67,105,104,48: 105, 104

186,132,140,131: 186, 140

186,84,124,145,138,120,158: 186, 158

141,121,101,202,132
174,81,134,98,146
: 202, 174

160,172,90,164
155,154,191,157
: 191, 172

154,106,126,60,58,104,76: 154, 126

110,127,132,58,165
169,154,174,136,150
: 174, 169

128,149,134,189: 189, 149

107,113,96,129,131,134,157
126,119,86,115,112,138,131
141,139,52,159,134,112,136
: 159, 157

127,187,129,118,136,123,105: 187, 136
---
111	154	82	144	159	132	173
153	138	149	124	120	101	146
155	105	108	194	113	146	143
yields 132

155	146	92	114	83	96	57
95	101	65	103	82	168	83
113	79	154	52	109	122	109
yields 96

180	86	120	119	95
192	61	138	83	96
131	152	66	164	78
yields 119

133	124	91	128
139	117	194	131
127	129	111	135
yields 91

204	163	122	113	129	148
166	130	88	170	197	119
125	56	130	109	116	149
yields 129

165	134	165	102
164	135	179	111
155	164	206	103
yields 165

100	112	123	155
79	166	136	145
194	163	166	141
yields 123

165	95	158	116	93	96	110
118	124	78	180	123	170	120
111	71	82	68	69	72	175
yields 96
---
101  187  105  123
101  187  105  123
-> 123

 64  128  104   59  132 -> 64

175  141  177  177  183
166   71  125   55   72
 73  192  162  169   86
-> 73

209  102  153  140  144
183  121  180  181  155
-> 183

130  123   95  112  193 -> 130

204  142  123   86  133 -> 204

 83  136  203  124  155 -> 83

 69   68  125   95  130  132
127  126  148  116  146  128
180  177   86  188   71   60
-> 177

151  170  168   77   61  190 -> 170
---
72	56	53	185	163	56 --> 185, 163

80	90	122	166	157	117	107
101	152	130	115	163	128	127
131	148	111	194	91	93	106
--> 194, 166

87	87	152	71	170	161 --> 170, 161

203	117	130	131	177	135 --> 203, 177

69	108	154	190 --> 190, 154

72	89	52	84	152 --> 152, 89

62	159	108	115	105 --> 159, 115
---
[[134 129 139 109 158 132 135 150 104 123 108  95 151 134]
 [131 133 141 112 153 130 135 145 102 122 110  91 149 131]
 [140 135 111 111 156 109 144 141  82 128 111  96 167 131]
 [155 155 148 134 102  90 167 123  67 108  86 104 136 161]
 [133 133 145 110 158 135 139 158 112 125 103  89 145 128]
 [139 138 113 114 159 109 142 143  84 132 110  98 166 130]
 [132 130 142 110 156 133 135 151 111 121 107  92 145 130]
 [141 136 112 113 155 109 145 147  94 142 116  99 153 140]
 [103 118 121 124 134 156 139 128 135 120 115 125 135 144]] >> 130

[[109 150 151 158 147 108  97 129 131 123 113 107 162 151]
 [192 142 141 117 150 131 120  97 109 132 144 170 146 168]
 [132 147 182 111 150 141  91 116 121 120 159 125 139 138]
 [139 104 141  83  81 127 159 122 125  59 113 121 175  71]
 [103 152 117 176  84 120 122 156 133 146  96 131  99 151]
 [109 116 121 167 119 120 132 110 160 148 155 117 119  78]] >> 71

[[128 122 126 114 126 138 123 111 136 130 119 146 102 128]
 [102 149 161  89 142 151  74  79 142 199 140 124  88  92]
 [147 125 133 131 128 144 132 133 151 110 111 136 130 117]
 [107 126 134 122 118 115 143 141 103 124 135 205 139  97]
 [108 141 142 117 166 116 142 103 166 141 129 145  89 127]
 [ 94 136 149  98 132 121 134 102 143 140 149 137 147 101]] >> 97

[[122 111 168  98 154 129 114]
 [117 122 156 111 151 110 112]
 [139 116  98 101 123 132 148]
 [120  94 109  98 139 129 125]
 [133 172 173 108 121  92 100]
 [120 139 103 111 110 147 137]
 [120 116 162  94 141 138 117]
 [158 188 156 105 134 119 103]
 [142 133 127 152 141 138 131]
 [122 128 121  91 128 141 125]
 [153 166 179 125 134 119 114]] >> 131

[[139 104 135 159 136 105 157 105 159 165 134 163 130 187 160]
 [139  89 110  92 104 105 108 168 118 129 125 106  82 103 108]
 [152 129 139 119 145 125 139 156 111 119 146 154 183 140 143]
 [146  71 164 152 155 147 165 179 138 126 115 110 154 177 117]
 [101 122 153 145 164 157 134 106 114 159 184 196 162 104  64]
 [120 118 132 128 150 100 161  88 121 122 126  96 134 141 123]] >> 117

[[110 165 142 128  68 126  61 120 148 171]
 [130 112 130 113 156 132 137 156 133  88]
 [148 123 116 126 184 127 171 130 145  97]
 [111 145 130 138  94 140 100 120 112 164]
 [124 134 126 142 152 132 155 135 118 117]
 [146 126 126 114 164 131 144 136 139 100]
 [150 100 121 105 156 130 137 134 136 100]
 [134 105 122 118 172 133 151 157 135  83]] >> 100
---
143	83	109	105	62	160
77	128	72	83	64	192
185	151	104	62	149	169
-> 169

185	197	181	113	69
104	169	73	72	116
122	91	135	155	150
-> 150

136	113	71	111	128	146	129
154	131	53	148	128	117	123
82	72	86	117	85	96	119
-> 119

94	197	121	95	67	208
141	111	106	115	137	133
155	117	148	111	153	147
-> 147

163	145	108	185	116	113
158	130	190	79	116	133
124	107	147	138	58	149
-> 149

200	145	118	188	136
179	137	131	183	132
166	142	139	166	126
-> 126

106	83	155	171	119	146
103	125	182	183	125	179
149	140	61	69	75	53
-> 53

79	85	64	77	126	67
100	103	99	98	103	86
83	92	72	60	56	103
-> 103

142	105	141	130	133	106
151	99	147	135	136	100
89	154	153	144	89	187
-> 187
---
[[115  51 148 144  68 145]
 [126  57 152 133  69 149]
 [117  60 145 146  68 140]] ⇒ 146

[[160 162 175 184 205]
 [102 133 134 161 167]
 [ 97 114 122 134 142]] ⇒ 122

[[ 99 139 153 193 169  87 126]
 [196 191  83  94 119  87 168]
 [135 136 170 109 120 142 123]] ⇒ 120

[[178 104 168 202  71 197]
 [165 184  90  60 144 107]
 [197 185  86  93 106 132]] ⇒ 93

[[ 79 188 106 125 141 166]
 [ 92 166 167  85  78  73]
 [158 162 144 109 194 179]] ⇒ 109

[[112 134 100 177 154]
 [144 122 156  80 103]
 [103 138  85 203 168]] ⇒ 85

[[ 69 131 128 182 117 177]
 [ 72 132 128 180 120 176]
 [ 96 130 129 158 122 155]] ⇒ 158
---
Input:
102,128,133,125,99,123
62,69,120,63,60,142
Output: 123

Input:
143,129,160,119,197
206,115,137,119,178
Output: 197

Input:
116,115,154,183,103,112
120,95,193,54,107,133
Output: 112

Input:
133,75,144,190,175,76
144,160,142,146,181,115
Output: 76

Input:
155,166,198,79
153,158,106,142
Output: 79

Input:
97,70,165,150,179,175,165
109,106,146,201,157,91,179
Output: 165

Input:
168,99,145,143,65,92,183
69,185,88,180,102,123,153
Output: 183

Input:
63,99,113,74,128
163,159,122,136,125
Output: 128

Input:
200,114,135,89,88
204,107,131,88,99
Output: 88

Input:
131,125,138,128
171,123,70,157
Output: 128
---
166	52	135	103	133	107	100 -> 107
136	100	108	57	118	74 -> 118
208	78	160	192	105 -> 192
151	134	70	75	120	124	143 -> 124
63	96	83	169	97	152	72 -> 152
183	122	194	107	158 -> 107
106	86	145	131	113	68 -> 113
95	113	99	108	71 -> 108
98	157	111	50	169	75	89 -> 75
148	125	61	126	115	112 -> 115
---
106	136	135	109	197	136	139 --> 139
65	70	196	163	149	157	203 --> 203
88	137	204	123	135	157 --> 157
93	158	170	67	150	104 --> 104
100	114	59	115	88	169 --> 169
167	119	193	128	187 --> 187
148	75	144	109	114	106	71 --> 71
63	131	157	48 --> 48
164	94	65	128	61	180	66 --> 66
---
70	153	173	110	148	176
60	169	196	122	176	190
-> 110

108	64	160	197 -> 160

136	176	165	181	137	68 -> 137

146	195	142	94 -> 146

148	111	138	135	97
121	168	148	114	184
124	58	100	152	61
-> 97

208	61	104	199	123	182	99
62	183	164	84	148	94	136
126	128	137	131	142	140	117
-> 84

102	122	186	92	123 -> 122

87	79	86	108	139	169	187
102	113	127	140	149	152	145
103	107	114	121	127	131	129
-> 87
---
[97, 121, 134, 71, 149, 118] result: 71
[108, 88, 95, 200, 70, 110] result: 200
[119, 190, 139, 114, 138, 117] result: 114
[187, 103, 129, 151, 78, 142] result: 151
[69, 85, 64, 60, 193, 195] result: 60
[133, 99, 73, 185, 118, 193] result: 185
---
54	197	61	198
112	144	112	144
120	136	120	135
Out: 144

68	86	69	69	189	188	187
191	194	197	191	59	62	61
61	76	60	60	195	193	192
Out: 194

106	130	115	188
79	151	179	57
82	144	170	53
Out: 151

133	116	61	132
99	183	126	113
189	156	117	182
Out: 183

108	88	122	134
128	123	112	126
129	187	115	135
Out: 123

130	186	87	127	135	132	139
134	182	85	132	133	156	136
154	116	168	98	140	103	141
Out: 182
